Below are the code and all the weights of a small trained network. Each question names an input and a class and asks about switching units off, where a switched-off unit gives its printed mean instead of its output.

import numpy as np


def w(rows, s, z=0):
    codes = np.array(rows[::2]) - 128.0
    scale = np.full(codes.shape[1], s)
    scale[-1] = z or s
    return codes * scale


def f(y):
    return np.maximum(y, 0)


def log_softmax(a):
    a = a - a.max(-1, keepdims=True)
    return a - np.log(np.exp(a).sum(-1, keepdims=True))


def net(x, mask):
    res = np.array(x, float).reshape(1, 3) / 4 @ E
    y = f(res @ A[0][:, :-1].T + A[0][:, -1])
    res = res + np.where(mask, y, B[0][:, -1]) @ B[0][:, :-1]
    return log_softmax(res[-1] @ U[:, :-1].T + U[:, -1])


A, B = {}, {}
E = w([
[85,83,36],'x0',
[102,53,191],'x1',
[5,160,138],'x2',
],0.013)
A[0] = w([
[168,111,62,87],'neuron 1',
[100,90,103,255],'neuron 2',
[79,32,144,114],'neuron 3',
[167,154,199,148],'neuron 4',
[124,93,54,182],'neuron 5',
[76,254,146,173],'neuron 6',
],0.02,0.0049)
B[0] = w([
[209,127,58,201],'neuron 1',
[135,240,125,199],'neuron 2',
[14,208,247,217],'neuron 3',
[227,65,207,209],'neuron 4',
[172,198,49,218],'neuron 5',
[80,20,72,247],'neuron 6',
],0.013,0.016)
U = w([
[127,182,85,76],'0',
[250,108,220,153],'1',
[82,177,197,135],'2',
[198,164,22,36],'3',
[47,161,112,38],'4',
[102,17,63,254],'5',
],0.015,0.0067)

Each question gives the input, the list of numbers given to net, and the class t.
The units are the neurons (one row each of A and B). Each row of codes is followed by its name. A weight is (code - 128) times the scale printed after its matrix; where a second scale follows, it is the last column's (A, B and U).
mask holds one flag per neuron, in row order. A switched-off neuron (its flag False) gives its mean, the last column of its row in B, instead of its output. The means were averaged over made-up inputs and are rounded, as every weight is.
A unit's drop is (log p(t) with every unit on - log p(t) with that unit switched off) / (log p(t) with every unit on - log p(t) with every unit switched off).
The circuit of an input: a set's keep is (log p(t) with only the set's units on - log p(t) with every unit switched off) / (log p(t) with every unit on - log p(t) with every unit switched off). Starting from all 6 units, units are removed one at a time, each time the one whose removal leaves the highest keep (on an exact tie, the one counted first), for as long as the keep stays at least 0.8.
circuit, biggest first: the units of the circuit, biggest drop first
top k neurons: the k neurons with the biggest drops, biggest first
drop when u is switched off: that unit's drop, to one decimal
input [1,1,-7], class 3: top 2 neurons : [neuron 3; neuron 1]
input [8,1,4], class 4: circuit, biggest first : [neuron 4]
input [4,-4,4], class 3: top 2 neurons : [neuron 3; neuron 5]
input [-2,-6,-5], class 1: top 4 neurons : [neuron 5; neuron 6; neuron 4; neuron 2]
input [-1,-2,-1], class 1: top 4 neurons : [neuron 6; neuron 5; neuron 3; neuron 1]
input [2,4,8], class 2: top 2 neurons : [neuron 3; neuron 5]
input [-2,1,4], class 5: top 2 neurons : [neuron 6; neuron 3]
input [7,4,-7], class 3: top 2 neurons : [neuron 1; neuron 5]
input [6,2,1], class 2: top 2 neurons : [neuron 3; neuron 6]
input [-6,-3,3], class 5: drop when neuron 6 is switched off : 0.9
input [2,2,-5], class 3: drop when neuron 4 is switched off : 0.6
input [6,4,7], class 2: drop when neuron 3 is switched off : 0.9
